a =
[[ 34 -19 -12 -40 -46  25 -25 -30 -38 -33]
 [ 18   2 -31 -45  73 -15  22  -8  19 -28]
 [ 20 -41 -53 -20 -35  10   8  -8 -17  -6]]
The bottom-right entry is -6
The smallest entry in the first column -> 18
Which number is the last entry of the largest entry's row? -28
Which number is the largest entry in the first row? 34
The entry in the top-right corner: -33
Which number is the 4th-last entry, reading row by row? 8
Which number is the entry directly above -15? 25
The entry just left of 10: -35
The entry just left of -30 is -25
The entry just left of the smallest entry: -41
The 3rd entry on the diagonal from the top-right corner: -8
The entry just right of the smallest entry: -20
The entry just left of -45 is -31
The entry just left of -33 is -38

[[3047, 2977, 4366, 2447, 4576, 2935], [4355, 4326, 5776, 5313, 3391, 4745], [1714, 5343, 5260, 2907, 3577, 5493], [5917, 4074, 5298, 2787, 4896, 5196], [4906, 3552, 5276, 5072, 4044, 5108], [3907, 3499, 4205, 3439, 5428, 3575], [5120, 3954, 4565, 6113, 2554, 4194], [7804, 4243, 7863, 2887, 6160, 4408]]
The entry just right of 7804: 4243
What is the entry just right of the largest entry?
A: 2887
The largest entry is 7863
The entry just right of 5343: 5260
The entry just right of 4565 -> 6113
What is the minimum?
A: 1714
What is the entry just left of 3391?
A: 5313
What is the entry just right of 2787?
A: 4896
The entry just right of 4326: 5776
What is the entry just left of 5260?
A: 5343
What is the entry just left of 4074?
A: 5917
What is the entry just left of 4576?
A: 2447
What is the entry just left of 3499?
A: 3907
The entry just right of 4074 is 5298
The entry just right of 3907 -> 3499

Read these off the array that follows. Indices start at 0.
1) Report the entry in row 2 and column 0.
2) Report the smallest entry.
3) Report the entry in the bottom-right corner.
4) Report the entry in row 0 and column 2.
5) Report the entry at row 0, column 0.
6) Report the entry directly above the centre entry.
7) Report the entry directly below the largest entry.
8) Report the top-right entry.
1.5	0.8	-0.1	-0.2	0.0	0.6	0.3	2.1	1.6	-0.1	0.7	0.4	0.0
0.2	-0.1	1.0	0.8	-0.7	0.3	0.4	0.0	-0.1	-0.2	0.2	1.3	0.2
0.9	0.9	-1.2	1.1	2.3	1.2	1.8	0.1	0.4	0.6	0.9	-1.8	0.9
1.2	0.8	0.0	0.7	0.7	1.0	1.2	0.8	1.1	0.4	0.7	0.8	0.3
1.0	-0.4	-0.1	-0.9	-0.7	-0.1	1.1	1.1	1.5	0.9	1.3	0.3	-0.6
-0.2	-0.2	0.1	-0.5	-0.1	-0.1	-0.1	0.1	-0.2	0.9	0.5	0.0	-0.2
-0.1	0.7	-0.6	0.4	1.1	1.3	1.0	0.1	0.4	0.1	0.4	0.2	0.0
1) 0.9
2) -1.8
3) 0.0
4) -0.1
5) 1.5
6) 1.8
7) 0.7
8) 0.0

x = [ 14  -2  38  -9  -7   2 -17 -52  16   9 -43 -38]
The entry just left of -9 -> 38
The entry just left of the largest entry? -2
The entry just left of 9: 16

Questions about the row below.
1) Give the entry just right of 14.
2) Give the entry just right of the smallest entry.
3) Give the 2nd entry from the left.
4) Give the 1st entry from the left.
0,37,-7,-7,14,-22,8,-3,56,30
1) -22
2) 8
3) 37
4) 0

data = [ 51 270 662 731 851 448 666 655]
The entry just left of the largest entry: 731
The entry just right of 51 -> 270

Questions about the array below. Counting starts at 0.
1) Which number is the entry directly above the largest entry?
2) Which number is the entry just right of 249.2?
3) Which number is the entry in the bottom-right corner?
4) Which number is the entry at row 0, column 2?
5) Which number is the entry at row 1, column 0?
6) Which number is the entry just right of the smallest entry?
7) Which number is the entry in row 0 and column 0?
8) Which number is the entry directly above 67.0?
1.5	-40.7	-47.8	16.4	-167.8
-26.7	-155.3	114.6	249.2	81.3
77.8	33.6	55.2	67.0	-104.9
-52.8	98.6	71.9	-213.7	-189.1
-78.7	-215.2	-207.2	50.2	19.2
-99.1	-191.3	-103.6	-149.5	89.4
1) 16.4
2) 81.3
3) 89.4
4) -47.8
5) -26.7
6) -207.2
7) 1.5
8) 249.2

[[ -0.7  -5.7  -6.2  -4.5  -3.5 -19.5  -8.1  11.4  -1.1 -19.7 -16.6   9.7
  -24.1   3.4  -4.5]
 [ -7.5  -2.3  -6.0  -4.6  -3.5   6.4  -6.5   8.0  -6.6 -12.5 -11.4 -16.7
    8.7   1.7  -4.4]
 [ -0.4  -5.4  -1.6  -3.0  -3.5 -15.9  -0.5 -14.7  -1.0   4.9   3.7  10.4
  -19.6  -8.7  -3.0]
 [ -4.7  -3.5  -5.4  -3.9  -3.5  -3.7  -6.5  13.6  -4.7 -13.4 -12.1 -11.0
   -3.6   4.0  -3.9]
 [  2.2  -5.4  -6.7  -4.5  -3.5 -17.0  -8.6   5.1   1.1 -20.8 -17.7  18.4
  -20.8   0.2  -4.4]
 [ -6.0  -0.9  -5.4  -4.1  -3.5  13.5  -6.7   3.4  -5.6 -14.6 -12.4 -16.0
   18.2  -0.6  -4.1]
 [ -4.6  -2.0  -1.3  -2.9  -3.4   4.3  -0.5 -15.7  -4.4   2.7   2.2 -11.1
    6.1  -9.4  -2.8]
 [ -3.7  -1.1  -4.9  -3.9  -3.5   8.4  -6.8  -4.3  -3.4 -16.2 -13.3  -5.8
   12.0  -3.6  -3.9]]
Which number is the entry just left of the smallest entry? 9.7
Which number is the largest entry? 18.4
Which number is the entry just right of the smallest entry? 3.4
Which number is the entry just right of 1.7? -4.4
Which number is the entry just left of -1.3? -2.0
The entry just right of -12.1 is -11.0
The smallest entry is -24.1
Which number is the entry just right of the largest entry? -20.8

arr =
0.02	0.03	0.01	0.02	0.03	0.03	0.02	0.03
0.02	0.02	0.02	0.02	0.02	0.02	0.02	0.02
0.13	-0.05	0.07	0.08	0.06	-0.11	-0.17	-0.18
0.03	0.05	0.00	0.03	0.07	0.06	0.06	0.09
-0.09	-0.07	0.09	-0.12	0.00	0.03	0.21	0.15
0.00	0.04	-0.01	0.04	-0.03	0.03	-0.02	-0.01
0.07	0.12	-0.05	0.04	0.18	0.17	0.16	0.24
0.06	0.11	-0.04	0.04	0.15	0.14	0.13	0.20
-0.07	0.16	-0.15	0.15	-0.24	0.06	-0.19	-0.14
0.16	-0.06	0.09	0.09	0.07	-0.14	-0.23	-0.23
-0.03	-0.02	0.05	-0.05	0.01	0.02	0.11	0.08
0.02	0.03	0.01	0.02	0.03	0.03	0.03	0.03
-0.11	-0.09	0.11	-0.16	0.00	0.03	0.26	0.18
0.00	0.06	-0.03	0.05	-0.05	0.03	-0.04	-0.02
-0.01	0.00	0.03	-0.01	0.01	0.02	0.06	0.04
Rows and columns are numbered from 0.
The top-left entry is 0.02
The entry in row 0 and column 1: 0.03
The entry at row 0, column 2: 0.01
Report the bottom entry of the column that holds the smallest entry.
A: 0.01
Report the entry directly above the largest entry.
A: 0.03
Report the entry at row 2, column 0.
A: 0.13
The bottom entry of the column that holds the largest entry -> 0.06
The entry just right of -0.24 -> 0.06
The entry directly above -0.18: 0.02
The entry in the top-right corner: 0.03
The top entry of the column that holds the smallest entry: 0.03
The entry just left of the smallest entry -> 0.15
Report the entry directly above the smallest entry.
A: 0.15
The top entry of the column that holds the largest entry -> 0.02
The entry in row 2 and column 1 is -0.05
The bottom-right entry: 0.04
Report the entry at row 1, column 2.
A: 0.02
Report the entry just right of the largest entry.
A: 0.18
Report the entry in the bottom-left corner.
A: -0.01
The entry in row 1 and column 0: 0.02
The entry just left of 0.17: 0.18
Report the entry in row 2 and column 2.
A: 0.07

grid =
[[  3   2  29   2   8  12   5   5  -3   1   9   2]
 [  0  32   2   3  -1   1   6   0  28   0  14   0]
 [  3   2   6 -22   2  53   1   5  -1   0   1 -13]
 [  2   3  37   3   7  13   3   2  -3   2   7   2]
 [  1   9  -2  -1  -2   4  10   4  31   0  16  16]]
Counting starts at 0.
What is the bottom-right entry?
A: 16
The entry at row 1, column 1 is 32
The entry directly above the smallest entry is 3
The entry just left of 12 is 8
What is the bottom entry of the column that holds the smallest entry?
A: -1
What is the entry at row 1, column 2?
A: 2
The entry directly above -13: 0
What is the entry at row 1, column 0?
A: 0
What is the entry in the bottom-left corner?
A: 1
What is the top entry of the column that holds the smallest entry?
A: 2
What is the entry directly below -22?
A: 3
What is the largest entry?
A: 53
What is the entry in the top-right corner?
A: 2
What is the entry in row 2 and column 0?
A: 3
The entry just left of the largest entry is 2
What is the entry at row 0, column 0?
A: 3
The entry in row 2 and column 2 -> 6
The entry directly above 53 -> 1
The entry just right of the largest entry -> 1
What is the entry in row 0 and column 1?
A: 2
The bottom entry of the column that holds the largest entry is 4
What is the entry directly above 14?
A: 9

[[  49.265  109.096   50.390  -86.491]
 [-125.861  101.319  -29.778  124.441]
 [-135.364   20.554  -25.621   13.880]
 [ -35.415   -3.118   83.524  142.365]]
Counting starts at 0.
Report the entry directly below 49.265.
A: -125.861
Report the entry at row 2, column 0.
A: -135.364
Report the bottom-left entry.
A: -35.415
Report the entry in row 0 and column 2.
A: 50.390
The entry in the bottom-right corner is 142.365
The entry at row 2, column 2 -> -25.621
The entry in the top-right corner -> -86.491
Report the entry in the top-left corner.
A: 49.265
The entry at row 0, column 1 -> 109.096
Report the entry directly below 124.441.
A: 13.880
The entry directly below 50.390 -> -29.778
